Below are the code and all the weights of a small trained network. Each question names an input and a target symbol and asks about switching units off, where a switched-off unit gives its printed mean instead of its output.

import numpy as np


def w(rows, s, z=0):
    codes = np.array(rows[::2]) - 128.0
    scale = np.full(codes.shape[1], s)
    scale[-1] = z or s
    return codes * scale


def norm(h):
    return h / np.sqrt((h * h).mean(-1, keepdims=True) + 1e-5)


def f(y):
    return y / 2 * (1 + np.tanh(0.7978845608 * (y + 0.044715 * y**3)))


def softmax(a):
    e = np.exp(a - a.max(-1, keepdims=True))
    return e / e.sum(-1, keepdims=True)


def log_softmax(a):
    a = a - a.max(-1, keepdims=True)
    return a - np.log(np.exp(a).sum(-1, keepdims=True))


def net(x, mask):
    ids = ['ΔΞΠΩαβγεζηλμτφψ'.index(c) for c in x.split()]
    T = len(ids)
    res = E[ids] + P[:T]
    q, k, v = (norm(res) @ M[0].T for M in (Q, K, V))
    z = softmax(np.where(np.tri(T) > 0, q @ k.T / 3**0.5, -1e9)) @ v
    res = res + np.where(mask[0], z, O[0][:, -1]) @ O[0][:, :-1]
    y = f(norm(res) @ A[0][:, :-1].T + A[0][:, -1])
    res = res + np.where(mask[1:9], y, B[0][:, -1]) @ B[0][:, :-1]
    return log_softmax(norm(res)[-1] @ U[:, :-1].T + U[:, -1])


Q, K, V, O, A, B = {}, {}, {}, {}, {}, {}
E = w([
[103,199,148],'Δ',
[108,189,130],'Ξ',
[99,204,131],'Π',
[111,197,123],'Ω',
[91,91,87],'α',
[85,93,83],'β',
[160,130,163],'γ',
[119,71,78],'ε',
[94,126,170],'ζ',
[141,166,165],'η',
[130,171,144],'λ',
[125,47,6],'μ',
[139,178,130],'τ',
[147,127,79],'φ',
[167,136,151],'ψ',
],0.016)
P = w([
[91,247,140],'0',
[125,249,130],'1',
[171,243,133],'2',
[199,217,152],'3',
[191,188,116],'4',
[232,147,118],'5',
[204,145,115],'6',
[183,167,119],'7',
],0.002)
Q[0] = w([
[52,156,255],'H0',
[209,64,182],'H0',
[85,102,119],'H0',
],0.0097)
K[0] = w([
[11,159,181],'H0',
[61,210,82],'H0',
[140,158,131],'H0',
],0.012)
V[0] = w([
[24,151,166],'H0',
[133,199,14],'H0',
[251,148,148],'H0',
],0.013)
O[0] = w([
[31,101,219,208],'H0',
[12,241,31,253],'H0',
[202,110,25,70],'H0',
],0.012,0.0037)
A[0] = w([
[138,96,116,127],'N0',
[122,176,135,3],'N1',
[92,84,87,113],'N2',
[194,149,190,184],'N3',
[214,225,184,74],'N4',
[70,106,120,47],'N5',
[160,129,128,165],'N6',
[194,251,208,57],'N7',
],0.028,0.0028)
B[0] = w([
[118,160,151,136],'N0',
[140,119,99,198],'N1',
[120,90,171,186],'N2',
[57,202,126,187],'N3',
[176,119,219,173],'N4',
[181,105,150,223],'N5',
[165,149,160,137],'N6',
[193,4,180,254],'N7',
],0.036,0.0063)
U = w([
[139,94,123,68],'Δ',
[111,92,120,38],'Ξ',
[116,80,122,73],'Π',
[40,1,37,138],'Ω',
[128,97,147,108],'α',
[141,44,142,100],'β',
[173,223,163,127],'γ',
[143,116,137,58],'ε',
[10,153,208,240],'ζ',
[127,149,144,107],'η',
[151,103,120,90],'λ',
[143,66,134,87],'μ',
[103,206,35,255],'τ',
[232,134,26,142],'φ',
[226,213,146,152],'ψ',
],0.0091,0.006)

Each question gives the input, a string of symbols that net reads in full, and the target symbol t.
The units are the heads (3 rows each of Q, K, V and O) and the neurons (one row each of A and B). Each row of codes is followed by its name. A weight is (code - 128) times the scale printed after its matrix; where a second scale follows, it is the last column's (O, A, B and U).
mask holds one flag per unit, heads first, then neurons. A switched-off unit (its flag False) gives its mean, the last column of its rows in O or B, instead of its output. The means were averaged over made-up inputs and are rounded, as every weight is.
A unit's drop is (log p(t) with every unit on - log p(t) with that unit switched off) / (log p(t) with every unit on - log p(t) with every unit switched off).
The circuit of an input: a set's keep is (log p(t) with only the set's units on - log p(t) with every unit switched off) / (log p(t) with every unit on - log p(t) with every unit switched off). Starting from all 9 units, units are removed one at a time, each time the one whose removal leaves the highest keep (on an exact tie, the one counted first), for as long as the keep stays at least 0.8.
circuit, biggest first: the units of the circuit, biggest drop first
unit that matters most: the unit with the biggest drop
k most important neurons: the k neurons with the biggest drops, biggest first
drop of u: that unit's drop, to one decimal
input ζ ζ η, target ζ: circuit, biggest first => [H0, N3]
input Δ μ α, target Ω: most important neuron => [N4]
input τ ψ β λ Δ μ ε μ, target Ω: circuit, biggest first => [H0, N2, N7, N5]
input Ω φ ε, target τ: circuit, biggest first => [H0, N7]
input β ψ β φ β, target τ: 2 most important neurons => [N7, N5]
input β β η Ω Δ λ ψ β, target φ: circuit, biggest first => [H0, N7]
input μ Ξ β, target Ω: 2 most important neurons => [N4, N3]
input ψ Δ Ω ζ Ω μ ζ, target ζ: circuit, biggest first => [H0, N3, N7]
input λ μ Δ β, target Ω: 4 most important neurons => [N4, N7, N3, N6]
input Ξ μ ε, target Ω: 4 most important neurons => [N2, N7, N4, N3]
input ε α μ β μ, target Ω: circuit, biggest first => [H0, N7, N2, N4]
input Δ Ω γ ζ λ ψ β ε, target φ: 2 most important neurons => [N7, N4]
input ζ β α ζ λ, target ζ: circuit, biggest first => [H0, N3]
input φ ζ τ Δ η ψ β, target φ: unit that matters most => H0
input ζ ψ β ψ Δ ψ ψ α, target φ: drop of H0 => 1.0
input ε Ω Ω φ α, target τ: drop of H0 => 1.0
input Δ α β, target ζ: drop of N7 => 0.9
input φ μ ψ, target φ: drop of N0 => 0.0
